[128 = 0]

[171 123 156 123 116 116 129 125 122 119  93 145 109 155  95 186 173 126
 150 166]	L Qp
[155 122 117 123 105 118 146  79 193 139 107 116 127 164  94 163 132 114
 142 144]	L Cn
[145 134 114 120 115 122 149  71 171 126  92 172 115 136  81 207 160 100
 155 128]	T PH
[130 118 107 129 120 157 150 100 136 116 143 162 116 141  99 199 140 129
 142 128]	S LT
[160 122 123 127 125 132 158  97 157 106 130 136 109  98 117 181 174 132
 132 139]	P SD
[144 132 115 126 129 132 129  84 132 117 116 234 106 119  76 243 194 116
 145 147]	S LT
[172 127 125 123 121 139 136  98 136 111 125 178 120 167  90 234 168 144
 140 136]	S LT
[171 131 126 136 146 125 125  99 156 102  98 177 118 198 101 202 177 112
 158 145]	T Nh
[149 121 125 172 133 143 161  86 174 125 120 117  99 120 106 180 166 115
 133 155]	P DZ
[114 123 122 135 142 125 131 119 178 132 117 156 130 112  99 205 168 146
 154 144]	T PH
[172 140 135 125 142 124 146  94 149 123 131 146  89 174  91 216 157 150
 111 150]	P DZ
[158 119 122 134 130 120 137  82 175 132 117 156 109 161  68 197 140  98
 156 125]	T PH
[176 144 138 128 134 128 144  93 150 108 111 134  88 120 118 191 169 110
 125 153]	P SD
[182 142 136 129 135 131 147  74 156 126 113 119 117 152 115 216 156 100
 158 162]	P SD
[160 125 148 140 144 107 138  98 136 117 127 120 115 133 103 199 165 124
 106 227]	P DZ
[152 146 140 129 139 126 136  97 167 127 108 159 109 147 107 189 159 118
 161 137]	T Nh
[138 138 127 132 113 136 143 103 149 129 109 169 117 155 107 251 171 157
 141 147]	L Cn
[129 145 132 131 133  99 148  77 175 126 122 145 101 129 117 196 162 138
 151 152]	P DZ
[141 128 130 128 135 129 131 103 202 127 119 169 156 158 124 179 180 101
 155 124]	T PH
[120 104 127 117 110 111 137  72 142 132 120 162  61 114 101 209 180 136
 135 134]	P Cd
[158 136 128 123 115 130 152  98 177 120 102 180 112 166 117 197 162 120
 170 150]	T Nh
[162 135 116 126 151 125 142  86 163 117 105 158 140 148  93 218 172 112
 151 131]	T PH

[134 166  98 149 132 151 145 131 110 130 148  88 140 144 125 121 140 145
 143 135]	E JM
[156 148 111 102 144 118  97 134 136 134 117 112 143 126 132 123 131 127
 145 122]	E JM
[121 139 126 112 133 129  81 122 147 148 124 121 136 120 133 136 115 135
 128 105]	K BG
[124 149 122 122 134 142  94 133 131 139 133 136 130 119 132 120 126 149
 148 125]	A HD
[126 149 133 134 127 133 123 126 136 125 137 114 141 118 120 131 118 136
 126 110]	K BG
[115 132 124 126 138 121 103 137 137 135 126 129 143 128 134 128 135 136
 146 136]	E BL
[127 157 108 144 134 138 127 141 123 128 133 125 138 126 124 118 124 133
 145 142]	E BL
[117 162 115 131 135 132  95 132 140 148 131 100 151 131 131 129 110 136
 141 118]	U NC
[135 142 120 119 142 127  91 129 142 123 121 147 130 120 130 122 117 123
 140 121]	A CZ
[134 153 120 132 128 138 128 135 121 143 134 121 129 129 128 120 131 134
 138 138]	E BL
[126 136 138 136 128 137 109 136 134 136 142 109 142 115 134 123 135 146
 129  98]	K BG
[123 140 127 131 126 128 123 130 131 139 150 110 138 125 128 130 126 133
 137 115]	K BG
[140 176 108 133 139 135 105 145 131 126 136  93 147 139 119 129 122 133
 146 110]	U NC

[115 129 143 121 110 110 135 108 124 128 188 116 136 145 130 124 138 101
 151 140]	D R
[111 129 127 121  82 144  87 117 128 140 178  93 131 140 122 121 155 135
 128 134]	D X
[122 134 138 119 114 148 173 115 127 117 144 103 149 129 149 129 128 136
 124 139]	C N
[130 144 137 124 136 126 198 118 121 125 194 103 149 135 150 129 157 126
 127 137]	C J
[115 118 140 124  77 134 167 118 123 121 179  92 121 127 136 123 148 119
 113 144]	Q Y
[130 134 132 120  93 157 200 130 128 117 157  92 153 124 147 116 147 147
 125 146]	C N
[108 133 136 126 112 112 139  87 123 138 227  70 138 146 139 129 166 104
 123 119]	D R
[115 112 132 139  85 132 148 118 125 148 166 115 125 126 123 127 153 129
  88 140]	Q B
[109 139 140 121 107 126 202 124 124 133 173 122 145 122 142 131 167 136
 111 134]	C J
[126 133 140 120 127 110 112 121 127 126 224 127 124 152 140 131 157 125
 108 153]	H M
[111 130 151 120  93 127 181  86 129 122 179  75 123 140 130 122 124 105
 163 147]	D X
[113 123 138 123  93 118 191 127 129 122 177 102 116 121 123 120 152 122
 130 138]	Q Y
[135 128 127 124 159 108  39 110 129 152 189 106 142 145 138 135 156 131
  68 111]	H V
[131 135 140 124 142 108  93  93 124 132 221 110 126 152 132 135 157 114
 115 154]	H M
[134 133 119 126 164 115  59 100 134 141 167 116 139 137 134 137 161 135
  79 130]	H V
[102 116 135 126  81 136 140 137 132 142 194 102 127 132 123 128 182 136
  78 130]	Q Y
[122 135 146 124  95 155 210 101 125 105 134  91 136 117 143 121 124 138
 143 147]	C N
